Below are the code and all the weights of a small trained network. Each question names an input and a target symbol and asks about switching units off, where a switched-off unit gives its printed mean instead of its output.

import numpy as np


def w(rows, s, z=0):
    codes = np.array(rows[::2]) - 128.0
    scale = np.full(codes.shape[1], s)
    scale[-1] = z or s
    return codes * scale


def f(y):
    return np.maximum(y, 0)


def softmax(a):
    e = np.exp(a - a.max(-1, keepdims=True))
    return e / e.sum(-1, keepdims=True)


def log_softmax(a):
    a = a - a.max(-1, keepdims=True)
    return a - np.log(np.exp(a).sum(-1, keepdims=True))


def net(x, mask):
    ids = ['αγδεζθλμτφψω'.index(c) for c in x.split()]
    T = len(ids)
    res = E[ids] + P[:T]
    q, k, v = (res @ M[0].T for M in (Q, K, V))
    z = softmax(np.where(np.tri(T) > 0, q @ k.T / 2**0.5, -1e9)) @ v
    res = res + np.where(mask[0], z, O[0][:, -1]) @ O[0][:, :-1]
    y = f(res @ A[0][:, :-1].T + A[0][:, -1])
    res = res + np.where(mask[1:9], y, B[0][:, -1]) @ B[0][:, :-1]
    return log_softmax(res[-1] @ U[:, :-1].T + U[:, -1])


Q, K, V, O, A, B = {}, {}, {}, {}, {}, {}
E = w([
[103,188,140,146,176,186,121],'α',
[126,177,62,185,69,115,115],'γ',
[81,115,69,155,187,160,159],'δ',
[165,147,158,163,122,143,144],'ε',
[222,139,110,130,162,91,129],'ζ',
[105,179,154,146,184,175,129],'θ',
[171,94,57,211,103,165,137],'λ',
[134,107,130,248,114,39,177],'μ',
[89,190,77,163,185,32,133],'τ',
[149,170,215,41,126,141,189],'φ',
[83,72,142,135,170,72,31],'ψ',
[102,83,166,124,80,129,65],'ω',
],0.015)
P = w([
[163,160,169,246,148,210,110],'0',
[192,159,129,185,174,125,105],'1',
[176,158,107,155,167,121,102],'2',
[153,153,113,158,148,117,110],'3',
[137,143,127,158,141,109,122],'4',
[113,142,128,156,129,107,124],'5',
[102,131,137,134,115,103,127],'6',
[93,127,133,125,108,105,129],'7',
[87,119,133,122,92,106,132],'8',
],0.011)
Q[0] = w([
[147,82,121,137,114,151,88],'h1',
[159,163,90,147,91,10,148],'h1',
],0.013)
K[0] = w([
[129,113,77,150,118,115,119],'h1',
[8,81,136,65,85,81,136],'h1',
],0.013)
V[0] = w([
[102,81,112,254,174,77,13],'h1',
[92,208,76,204,216,105,214],'h1',
],0.0065)
O[0] = w([
[102,46,160,172,199,254,55,254],'h1',
[97,125,90,165,186,198,238,231],'h1',
],0.0091,0.0045)
A[0] = w([
[188,143,47,201,80,35,101,191],'n1',
[194,212,220,88,175,172,157,178],'n2',
[34,141,83,94,122,185,142,163],'n3',
[177,120,35,89,186,136,12,117],'n4',
[79,158,104,107,190,122,176,100],'n5',
[142,152,120,2,16,12,172,3],'n6',
[130,182,207,152,151,111,55,209],'n7',
[155,115,162,206,141,184,120,127],'n8',
],0.0073,0.0049)
B[0] = w([
[219,149,179,213,140,74,104,167],'n1',
[166,182,216,152,137,212,189,216],'n2',
[130,190,152,90,180,170,151,169],'n3',
[93,58,196,161,155,85,140,173],'n4',
[52,166,199,91,141,49,173,159],'n5',
[2,59,95,76,125,80,152,160],'n6',
[110,207,236,118,111,151,55,201],'n7',
[90,76,92,80,41,103,146,255],'n8',
],0.0087,0.0092)
U = w([
[227,204,160,146,151,238,126,199],'α',
[62,136,92,107,221,110,209,115],'γ',
[20,71,164,58,87,88,42,188],'δ',
[118,105,95,78,100,96,135,23],'ε',
[151,140,153,147,162,50,9,94],'ζ',
[158,2,72,182,76,103,176,158],'θ',
[173,122,84,122,165,128,112,99],'λ',
[177,175,76,171,131,14,130,239],'μ',
[126,191,27,120,31,181,86,41],'τ',
[204,117,81,120,197,121,105,202],'φ',
[136,123,102,93,112,146,81,1],'ψ',
[133,175,61,139,88,136,90,123],'ω',
],0.0071,0.0037)

Each question gives the input, a string of symbols that net reads in full, and the target symbol t.
The units are the heads (2 rows each of Q, K, V and O) and the neurons (one row each of A and B). Each row of codes is followed by its name. A weight is (code - 128) times the scale printed after its matrix; where a second scale follows, it is the last column's (O, A, B and U).
mask holds one flag per unit, heads first, then neurons. A switched-off unit (its flag False) gives its mean, the last column of its rows in O or B, instead of its output. The means were averaged over made-up inputs and are rounded, as every weight is.
A unit's drop is (log p(t) with every unit on - log p(t) with that unit switched off) / (log p(t) with every unit on - log p(t) with every unit switched off).
The circuit of an input: a set's keep is (log p(t) with only the set's units on - log p(t) with every unit switched off) / (log p(t) with every unit on - log p(t) with every unit switched off). Starting from all 9 units, units are removed one at a time, each time the one whose removal leaves the highest keep (on an exact tie, the one counted first), for as long as the keep stays at least 0.8.
circuit, biggest first: the units of the circuit, biggest drop first
most important unit: the unit with the biggest drop
k most important neurons: the k neurons with the biggest drops, biggest first
drop when u is switched off: that unit's drop, to one decimal
input ε μ θ μ θ ψ θ ζ, target δ: circuit, biggest first : (h1 n4 n8)
input ε μ λ, target θ: circuit, biggest first : (n8 n7 h1)
input ω ε λ φ τ, target μ: circuit, biggest first : (h1 n1)
input λ λ φ ε γ ω γ, target ζ: circuit, biggest first : (h1 n1 n8)
input ε α φ ε μ, target μ: most important unit : n1
input μ ζ ζ ε φ ψ ζ, target δ: 2 most important neurons : (n4 n1)
input θ ψ ψ ζ δ ψ μ μ, target δ: circuit, biggest first : (h1 n8)
input ε γ ε τ ζ, target γ: circuit, biggest first : (h1 n5)
input φ μ γ, target μ: 3 most important neurons : (n1 n2 n7)
input ε λ α φ ζ τ, target μ: circuit, biggest first : (n1 h1)
input ω ω ζ τ α ψ λ τ, target δ: circuit, biggest first : (h1 n2)
input ε φ φ, target γ: circuit, biggest first : (h1 n6 n2)
input ω γ ζ, target ζ: circuit, biggest first : (h1 n4)
input ω λ ψ γ, target δ: 4 most important neurons : (n4 n8 n2 n7)
input α φ φ, target γ: most important neuron : (n6)
input θ ε ε ω φ μ, target ζ: 2 most important neurons : (n1 n7)
input μ ζ μ, target θ: 2 most important neurons : (n8 n7)
input δ μ μ τ τ, target γ: drop when n5 is switched off : 0.1
input φ λ μ ε φ γ, target μ: drop when h1 is switched off : 0.6
input τ θ ω λ ζ θ ω γ, target ζ: drop when n8 is switched off : 0.1
input λ ζ φ φ γ ε θ φ ζ, target μ: drop when n1 is switched off : 0.8
input ε τ γ, target γ: most important neuron : (n3)
